Below are the code and all the weights of a small trained network. Each question names an input and a class and asks about switching units off, where a switched-off unit gives its printed mean instead of its output.

import numpy as np


def w(rows, s, z=0):
    codes = np.array(rows[::2]) - 128.0
    scale = np.full(codes.shape[1], s)
    scale[-1] = z or s
    return codes * scale


def f(y):
    return y / 2 * (1 + np.tanh(0.7978845608 * (y + 0.044715 * y**3)))


def log_softmax(a):
    a = a - a.max(-1, keepdims=True)
    return a - np.log(np.exp(a).sum(-1, keepdims=True))


def net(x, mask):
    res = np.array(x, float).reshape(1, 4) / 4 @ E
    y = f(res @ A[0][:, :-1].T + A[0][:, -1])
    res = res + np.where(mask, y, B[0][:, -1]) @ B[0][:, :-1]
    return log_softmax(res[-1] @ U[:, :-1].T + U[:, -1])


A, B = {}, {}
E = w([
[65,186,211,107,98,162],'x0',
[148,163,75,127,42,128],'x1',
[129,187,175,119,140,220],'x2',
[244,145,194,221,139,118],'x3',
],0.011)
A[0] = w([
[82,114,122,104,175,52,217],'N0',
[140,215,104,143,54,160,218],'N1',
[114,178,162,186,165,61,131],'N2',
[145,174,94,139,110,232,230],'N3',
[121,111,88,68,108,116,252],'N4',
[98,42,129,89,152,61,251],'N5',
[64,220,146,149,154,157,178],'N6',
[185,187,211,125,98,123,222],'N7',
[126,155,200,144,160,167,185],'N8',
[146,102,107,124,178,77,137],'N9',
[61,111,217,58,134,95,227],'N10',
[92,141,175,182,164,99,183],'N11',
[129,167,141,172,43,101,206],'N12',
[108,103,12,133,53,160,251],'N13',
[166,188,88,141,68,180,213],'N14',
[143,106,120,167,79,171,18],'N15',
[156,209,99,149,104,178,240],'N16',
[68,73,114,112,123,66,232],'N17',
[148,215,82,146,84,149,77],'N18',
[120,119,191,163,131,89,161],'N19',
[157,66,106,233,124,107,228],'N20',
[114,92,90,61,191,76,117],'N21',
[113,122,189,73,86,74,213],'N22',
],0.011,0.0034)
B[0] = w([
[110,189,57,212,146,154,207],'N0',
[178,84,212,42,118,74,198],'N1',
[188,142,99,162,65,248,175],'N2',
[32,38,204,79,142,59,186],'N3',
[146,152,121,109,158,52,203],'N4',
[110,170,82,223,138,84,239],'N5',
[50,160,187,51,142,145,199],'N6',
[179,65,231,119,84,192,221],'N7',
[79,120,233,174,173,193,205],'N8',
[118,88,45,221,185,110,192],'N9',
[93,228,157,192,142,176,229],'N10',
[114,201,144,208,145,215,177],'N11',
[253,119,179,82,59,113,190],'N12',
[172,109,82,58,158,53,239],'N13',
[115,69,192,20,79,88,190],'N14',
[111,117,57,71,134,117,134],'N15',
[125,34,235,53,138,99,187],'N16',
[86,180,68,195,103,67,226],'N17',
[156,68,194,80,55,93,166],'N18',
[182,198,111,172,82,255,175],'N19',
[174,48,25,121,132,105,248],'N20',
[57,146,66,196,195,116,207],'N21',
[197,235,220,187,20,183,178],'N22',
],0.0067,0.011)
U = w([
[97,246,75,173,116,143,75],'0',
[123,64,11,146,255,69,254],'1',
[207,108,123,175,93,244,10],'2',
[87,164,188,97,212,235,97],'3',
[173,87,108,2,90,92,161],'4',
],0.0082,0.0033)

Each question gives the input, the list of numbers given to net, and the class t.
The units are the neurons (one row each of A and B). Each row of codes is followed by its name. A weight is (code - 128) times the scale printed after its matrix; where a second scale follows, it is the last column's (A, B and U).
mask holds one flag per neuron, in row order. A switched-off neuron (its flag False) gives its mean, the last column of its row in B, instead of its output. The means were averaged over made-up inputs and are rounded, as every weight is.
A unit's drop is (log p(t) with every unit on - log p(t) with that unit switched off) / (log p(t) with every unit on - log p(t) with every unit switched off).
The circuit of an input: a set's keep is (log p(t) with only the set's units on - log p(t) with every unit switched off) / (log p(t) with every unit on - log p(t) with every unit switched off). Starting from the 12 units with the biggest drops (on a tie, the unit counted first), units are removed one at a time, each time the one whose removal leaves the highest keep (on an exact tie, the one counted first), for as long as the keep stays at least 0.8.
circuit, biggest first: the units of the circuit, biggest drop first
most important unit: the unit with the biggest drop
k most important neurons: the k neurons with the biggest drops, biggest first
drop of u: that unit's drop, to one decimal
input [-1,-5,4,-5], class 0: circuit, biggest first	N7; N16; N10
input [0,-3,-2,-8], class 0: most important unit	N10
input [3,-2,3,-7], class 0: circuit, biggest first	N7; N16
input [7,3,6,8], class 3: 2 most important neurons	N8; N6
input [0,-8,0,3], class 2: circuit, biggest first	N2; N19
input [0,-2,-1,-6], class 0: 2 most important neurons	N20; N10
input [-2,-1,-5,6], class 2: 3 most important neurons	N2; N19; N13
input [5,-7,-1,7], class 2: 4 most important neurons	N2; N19; N7; N3
input [5,-1,-2,-2], class 0: drop of N16	0.2
input [-4,4,-2,8], class 4: drop of N8	0.1
input [0,-8,5,-8], class 0: drop of N7	0.2
